Here is a tiny trained network, its code and every weight. The questions are about switching its units off for an input and a class, where a switched-off unit gives its printed mean instead of its output.

import numpy as np


def w(rows, s, z=0):
    codes = np.array(rows[::2]) - 128.0
    scale = np.full(codes.shape[1], s)
    scale[-1] = z or s
    return codes * scale


def f(y):
    return y / 2 * (1 + np.tanh(0.7978845608 * (y + 0.044715 * y**3)))


def log_softmax(a):
    a = a - a.max(-1, keepdims=True)
    return a - np.log(np.exp(a).sum(-1, keepdims=True))


def net(x, mask):
    res = np.array(x, float).reshape(1, 7) / 4 @ E
    y = f(res @ A[0][:, :-1].T + A[0][:, -1])
    res = res + np.where(mask, y, B[0][:, -1]) @ B[0][:, :-1]
    return log_softmax(res[-1] @ U[:, :-1].T + U[:, -1])


A, B = {}, {}
E = w([
[147,128,175,82,49,130,170,113],'x0',
[197,130,43,81,89,182,171,119],'x1',
[198,124,170,58,105,164,62,2],'x2',
[197,134,87,153,134,33,132,69],'x3',
[116,126,112,211,3,134,14,149],'x4',
[48,124,144,106,185,75,95,137],'x5',
[87,120,180,177,107,182,216,162],'x6',
],0.0047)
A[0] = w([
[169,125,92,124,102,127,179,131,112],'N0',
[137,132,125,128,119,137,111,121,183],'N1',
[159,132,123,122,116,135,78,105,201],'N2',
[199,129,127,124,116,140,39,103,194],'N3',
[128,130,157,107,141,125,149,128,105],'N4',
[179,123,77,123,90,130,191,131,84],'N5',
[107,131,129,214,82,105,79,183,115],'N6',
[104,128,136,224,79,100,80,186,119],'N7',
[188,128,53,126,59,142,203,124,107],'N8',
[128,128,127,129,131,126,126,129,123],'N9',
[111,129,123,220,232,26,94,74,34],'N10',
[174,136,98,73,125,71,9,87,88],'N11',
[106,122,175,98,202,110,177,105,139],'N12',
[129,128,126,127,127,127,122,125,139],'N13',
[127,126,128,124,141,130,134,136,105],'N14',
[152,131,152,143,74,196,97,100,79],'N15',
[130,118,76,140,237,200,124,213,4],'N16',
[185,129,196,60,139,99,227,95,51],'N17',
[156,122,106,107,125,109,61,93,115],'N18',
[169,127,109,126,119,129,186,132,124],'N19',
[141,125,106,97,121,104,64,95,129],'N20',
[96,133,103,132,225,112,138,146,92],'N21',
[37,132,128,103,151,174,142,170,54],'N22',
[102,127,134,231,75,101,75,185,116],'N23',
[145,137,131,134,101,182,100,120,163],'N24',
[112,139,133,149,136,113,116,133,149],'N25',
[127,125,111,111,126,116,96,106,139],'N26',
[92,130,152,89,144,140,157,157,105],'N27',
[104,135,139,167,113,114,116,136,172],'N28',
[126,126,133,145,80,205,120,81,96],'N29',
[17,131,181,85,52,134,95,159,109],'N30',
[117,130,147,111,164,127,147,134,136],'N31',
[129,129,134,121,125,128,137,124,127],'N32',
[151,127,102,134,102,142,162,114,154],'N33',
[128,128,125,132,119,135,124,123,183],'N34',
[170,123,157,144,49,202,78,84,71],'N35',
],0.011,0.0015)
B[0] = w([
[166,152,115,136,155,144,106,156,163],'N0',
[119,126,133,116,124,128,106,126,140],'N1',
[112,133,127,83,102,127,87,115,173],'N2',
[112,115,129,44,75,140,63,101,212],'N3',
[131,122,122,118,128,148,158,110,142],'N4',
[180,152,109,140,159,147,97,177,178],'N5',
[147,137,166,223,99,115,120,76,211],'N6',
[143,134,158,242,92,112,111,80,221],'N7',
[187,147,88,138,180,155,61,195,208],'N8',
[129,128,129,128,127,123,130,130,128],'N9',
[119,42,118,144,224,5,129,133,254],'N10',
[190,109,91,65,56,69,65,100,252],'N11',
[125,116,127,106,136,106,230,83,216],'N12',
[128,126,130,124,126,123,124,129,130],'N13',
[132,138,131,125,124,122,144,136,129],'N14',
[52,125,152,119,172,116,99,132,170],'N15',
[63,236,118,145,59,93,127,156,199],'N16',
[184,175,175,136,156,185,152,32,229],'N17',
[146,116,109,83,85,104,95,117,187],'N18',
[169,169,125,137,154,137,121,138,164],'N19',
[150,125,112,92,95,90,96,114,186],'N20',
[81,165,118,109,158,58,190,166,202],'N21',
[113,107,108,121,55,174,177,195,194],'N22',
[145,136,164,248,91,116,108,73,228],'N23',
[96,118,157,119,153,125,88,121,155],'N24',
[125,120,109,155,131,106,128,127,143],'N25',
[139,127,127,107,113,97,118,126,150],'N26',
[127,118,108,98,103,160,183,138,168],'N27',
[119,116,114,183,118,115,114,125,155],'N28',
[74,116,155,132,176,137,97,136,164],'N29',
[149,5,126,159,114,206,112,179,214],'N30',
[130,129,123,112,125,120,182,129,157],'N31',
[130,129,127,125,133,140,130,121,130],'N32',
[144,136,121,129,161,141,98,142,151],'N33',
[123,124,129,129,129,133,113,126,136],'N34',
[8,143,152,98,181,114,90,130,200],'N35',
],0.03,0.0053)
U = w([
[81,86,97,116,208,34,180,136,45],'0',
[145,113,179,252,79,116,104,84,165],'1',
[181,166,183,89,159,184,223,36,148],'2',
[15,125,191,101,181,156,68,135,144],'3',
[216,193,75,139,194,198,83,206,233],'4',
[167,95,79,30,37,86,59,81,185],'5',
[115,30,119,121,81,221,186,208,2],'6',
[51,215,70,113,63,125,203,200,52],'7',
],0.0042,0.00068)

Each question gives the input, the list of numbers given to net, and the class t.
The units are the neurons (one row each of A and B). Each row of codes is followed by its name. A weight is (code - 128) times the scale printed after its matrix; where a second scale follows, it is the last column's (A, B and U).
mask holds one flag per neuron, in row order. A switched-off neuron (its flag False) gives its mean, the last column of its row in B, instead of its output. The means were averaged over made-up inputs and are rounded, as every weight is.
A unit's drop is (log p(t) with every unit on - log p(t) with that unit switched off) / (log p(t) with every unit on - log p(t) with every unit switched off).
The circuit of an input: a set's keep is (log p(t) with only the set's units on - log p(t) with every unit switched off) / (log p(t) with every unit on - log p(t) with every unit switched off). Starting from the 12 units with the biggest drops (on a tie, the unit counted first), units are removed one at a time, each time the one whose removal leaves the highest keep (on an exact tie, the one counted first), for as long as the keep stays at least 0.8.
circuit, biggest first: the units of the circuit, biggest drop first
most important unit: the unit with the biggest drop
top k neurons: the k neurons with the biggest drops, biggest first
drop when u is switched off: that unit's drop, to one decimal
input [4,-1,8,1,-4,-4,7], class 2: circuit, biggest first -> [N17]
input [6,-4,-6,-6,-6,6,-6], class 7: top 2 neurons -> [N21, N16]
input [8,-2,8,-5,-3,8,-1], class 2: top 2 neurons -> [N17, N12]
input [1,5,7,-4,8,-1,-3], class 3: top 2 neurons -> [N35, N15]
input [-5,-5,-6,-2,-7,-5,-6], class 7: top 2 neurons -> [N16, N22]
input [3,-3,-8,0,-7,6,3], class 7: circuit, biggest first -> [N22, N16]
input [4,4,-1,-5,-8,-6,-3], class 4: top 2 neurons -> [N8, N5]
input [3,7,3,-8,3,5,7], class 3: top 3 neurons -> [N35, N15, N29]
input [7,-1,-5,-1,1,7,3], class 6: top 2 neurons -> [N30, N22]
input [5,-6,1,4,0,6,5], class 0: top 2 neurons -> [N10, N12]
input [4,2,5,-7,-5,-8,3], class 3: top 2 neurons -> [N35, N15]
input [-2,-8,4,-4,-3,-6,6], class 2: top 3 neurons -> [N10, N12, N8]
input [4,7,6,-4,3,-2,-1], class 3: drop when N8 is switched off -> 0.0
input [8,-1,-3,-2,-5,-5,5], class 2: drop when N17 is switched off -> 1.1
input [3,3,7,2,-5,3,0], class 2: most important unit -> N17
input [-1,0,-5,4,0,-1,-6], class 0: drop when N10 is switched off -> 1.2
